Here is a tiny trained network, its code and every weight. The questions are about switching its units off for an input and a class, where a switched-off unit gives its printed mean instead of its output.

import numpy as np


def w(rows, s, z=0):
    codes = np.array(rows[::2]) - 128.0
    scale = np.full(codes.shape[1], s)
    scale[-1] = z or s
    return codes * scale


def f(y):
    return y / 2 * (1 + np.tanh(0.7978845608 * (y + 0.044715 * y**3)))


def log_softmax(a):
    a = a - a.max(-1, keepdims=True)
    return a - np.log(np.exp(a).sum(-1, keepdims=True))


def net(x, mask):
    res = np.array(x, float).reshape(1, 6) / 4 @ E
    y = f(res @ A[0][:, :-1].T + A[0][:, -1])
    res = res + np.where(mask, y, B[0][:, -1]) @ B[0][:, :-1]
    return log_softmax(res[-1] @ U[:, :-1].T + U[:, -1])


A, B = {}, {}
E = w([
[191,96,155,210,156,70,170,118,70,99,117,64],'x0',
[111,130,96,133,45,100,53,86,79,148,219,114],'x1',
[54,123,167,82,134,108,126,92,120,190,84,32],'x2',
[92,156,109,140,117,172,160,71,95,136,119,131],'x3',
[123,228,121,178,144,6,133,81,177,183,113,145],'x4',
[195,32,97,132,103,105,88,163,125,206,59,178],'x5',
],0.012)
A[0] = w([
[121,124,178,98,92,222,119,165,101,33,144,79,55],'N0',
[27,128,188,150,149,97,92,145,153,168,108,86,85],'N1',
[118,196,109,105,153,126,173,130,157,56,188,48,40],'N2',
[109,168,154,55,160,170,148,134,161,139,74,202,130],'N3',
[62,163,152,96,82,170,114,162,174,132,80,195,96],'N4',
[73,159,56,61,84,126,84,162,145,138,100,178,166],'N5',
[175,131,112,121,105,113,178,52,90,106,112,122,84],'N6',
[96,204,218,120,136,165,88,101,181,46,221,85,26],'N7',
[114,229,157,168,169,12,99,52,209,192,127,163,184],'N8',
[75,66,225,106,116,147,81,108,95,126,98,92,64],'N9',
[90,155,200,94,131,131,143,131,125,38,192,120,79],'N10',
[92,139,104,75,89,160,124,159,175,156,159,181,117],'N11',
[233,90,185,160,133,147,162,95,55,102,146,47,150],'N12',
[164,36,55,159,71,111,106,135,114,240,60,154,144],'N13',
[127,47,119,133,61,164,128,127,113,194,57,194,194],'N14',
[110,130,149,129,186,140,144,146,155,88,72,118,110],'N15',
[197,180,113,149,133,87,169,109,161,124,184,222,136],'N16',
[112,82,152,144,20,84,48,39,82,96,182,122,99],'N17',
[199,152,19,210,119,154,123,180,143,20,191,197,167],'N18',
[76,126,40,131,97,99,48,143,71,188,210,33,2],'N19',
[105,134,195,46,130,53,121,99,139,225,105,5,110],'N20',
[50,111,48,53,99,147,148,106,214,113,151,141,160],'N21',
[158,117,136,171,221,114,158,115,84,98,85,103,200],'N22',
[109,32,148,102,124,165,121,210,108,127,166,126,169],'N23',
[69,100,94,182,64,61,69,92,98,100,178,146,105],'N24',
[111,182,144,186,199,151,162,148,166,112,1,136,177],'N25',
[171,115,128,223,98,66,168,137,8,91,78,76,84],'N26',
[125,60,173,78,97,164,146,105,104,28,154,155,99],'N27',
[152,123,74,138,76,140,80,138,161,157,203,53,37],'N28',
[162,150,140,91,157,161,174,147,178,88,8,105,116],'N29',
],0.0077,0.00092)
B[0] = w([
[141,110,89,92,98,114,159,72,157,88,128,142,218],'N0',
[107,140,147,151,119,154,161,104,105,111,82,160,181],'N1',
[156,180,89,157,181,87,114,133,102,144,122,112,202],'N2',
[159,118,173,112,131,113,70,154,162,158,192,124,189],'N3',
[178,164,198,89,135,111,41,143,157,146,112,130,193],'N4',
[161,180,172,107,130,69,77,163,91,119,135,84,202],'N5',
[176,127,133,120,125,132,72,100,151,146,124,126,152],'N6',
[135,216,67,167,188,108,145,173,103,137,97,110,226],'N7',
[137,58,68,53,81,125,170,52,196,46,139,126,248],'N8',
[86,148,145,132,87,138,165,112,119,97,78,191,188],'N9',
[140,132,87,203,186,91,116,94,125,105,100,82,200],'N10',
[149,154,180,110,67,114,99,167,132,133,84,73,197],'N11',
[168,153,176,106,91,119,112,117,138,103,147,110,211],'N12',
[114,228,58,212,201,74,171,104,100,105,125,67,229],'N13',
[145,141,72,158,158,127,147,135,120,57,96,75,205],'N14',
[119,84,113,152,152,160,103,162,145,159,136,126,168],'N15',
[84,90,146,104,98,128,160,94,82,117,76,213,195],'N16',
[142,66,101,135,153,167,35,161,187,186,150,128,221],'N17',
[41,139,208,192,113,148,139,115,62,160,68,191,239],'N18',
[127,44,131,124,189,175,110,134,138,180,124,135,218],'N19',
[31,151,170,135,87,176,122,107,68,146,54,155,235],'N20',
[133,164,145,84,125,118,93,119,98,93,161,84,201],'N21',
[175,143,169,59,110,141,79,179,150,170,194,93,186],'N22',
[89,86,89,93,97,99,147,107,109,111,130,145,202],'N23',
[115,3,156,129,146,171,103,182,173,166,169,131,203],'N24',
[136,72,117,131,118,185,146,160,181,198,137,153,197],'N25',
[151,191,193,72,92,86,69,152,153,128,105,61,219],'N26',
[99,91,93,74,93,115,169,65,164,91,119,156,198],'N27',
[132,114,122,122,207,159,109,182,144,143,168,168,178],'N28',
[122,72,104,179,177,163,154,193,182,214,170,153,194],'N29',
],0.0082,0.014)
U = w([
[171,65,123,164,192,213,102,203,185,242,188,137,215],'0',
[165,215,23,239,230,40,149,151,104,126,78,63,101],'1',
[225,189,255,80,54,74,51,177,141,150,151,72,147],'2',
[38,132,222,184,73,171,163,125,45,168,21,194,1],'3',
[150,72,38,73,34,95,188,80,188,85,121,138,172],'4',
],0.0086,0.00055)

Each question gives the input, the list of numbers given to net, and the class t.
The units are the neurons (one row each of A and B). Each row of codes is followed by its name. A weight is (code - 128) times the scale printed after its matrix; where a second scale follows, it is the last column's (A, B and U).
mask holds one flag per neuron, in row order. A switched-off neuron (its flag False) gives its mean, the last column of its row in B, instead of its output. The means were averaged over made-up inputs and are rounded, as every weight is.
A unit's drop is (log p(t) with every unit on - log p(t) with that unit switched off) / (log p(t) with every unit on - log p(t) with every unit switched off).
The circuit of an input: a set's keep is (log p(t) with only the set's units on - log p(t) with every unit switched off) / (log p(t) with every unit on - log p(t) with every unit switched off). Starting from the 12 units with the biggest drops (on a tie, the unit counted first), units are removed one at a time, each time the one whose removal leaves the highest keep (on an exact tie, the one counted first), for as long as the keep stays at least 0.8.
circuit, biggest first: the units of the circuit, biggest drop first
unit that matters most: the unit with the biggest drop
k most important neurons: the k neurons with the biggest drops, biggest first
drop when u is switched off: that unit's drop, to one decimal
input [3,-5,7,7,8,-1], class 4: unit that matters most : N8
input [-2,-1,6,-6,-6,3], class 3: 2 most important neurons : [N8; N20]
input [-6,7,7,3,6,-2], class 0: 2 most important neurons : [N19; N17]
input [-8,-6,-7,-8,2,-2], class 2: 2 most important neurons : [N3; N4]
input [-4,-3,3,-5,-4,-1], class 2: 2 most important neurons : [N8; N4]
input [-3,-2,-7,-8,4,7], class 1: 2 most important neurons : [N13; N20]
input [7,-1,-6,8,-7,3], class 2: 4 most important neurons : [N26; N12; N8; N22]
input [4,6,-5,-5,4,-6], class 0: 3 most important neurons : [N24; N13; N17]
input [-7,-4,2,0,7,6], class 2: 3 most important neurons : [N4; N5; N3]
input [6,-4,-6,-7,-1,0], class 2: 4 most important neurons : [N22; N26; N20; N12]
input [-3,5,4,4,5,1], class 0: 3 most important neurons : [N19; N17; N24]
input [4,-4,-7,-5,6,-6], class 3: 3 most important neurons : [N18; N16; N13]
input [8,0,8,1,5,0], class 2: 2 most important neurons : [N26; N22]
input [-8,-5,-6,-6,4,8], class 1: circuit, biggest first : [N13]
input [0,8,5,7,5,-7], class 0: 2 most important neurons : [N24; N19]
input [5,-2,-2,-5,5,3], class 2: drop when N26 is switched off : 1.2
input [-3,4,-8,-5,5,-5], class 3: drop when N16 is switched off : 0.3
input [-2,1,7,-4,3,-3], class 3: drop when N14 is switched off : 0.0
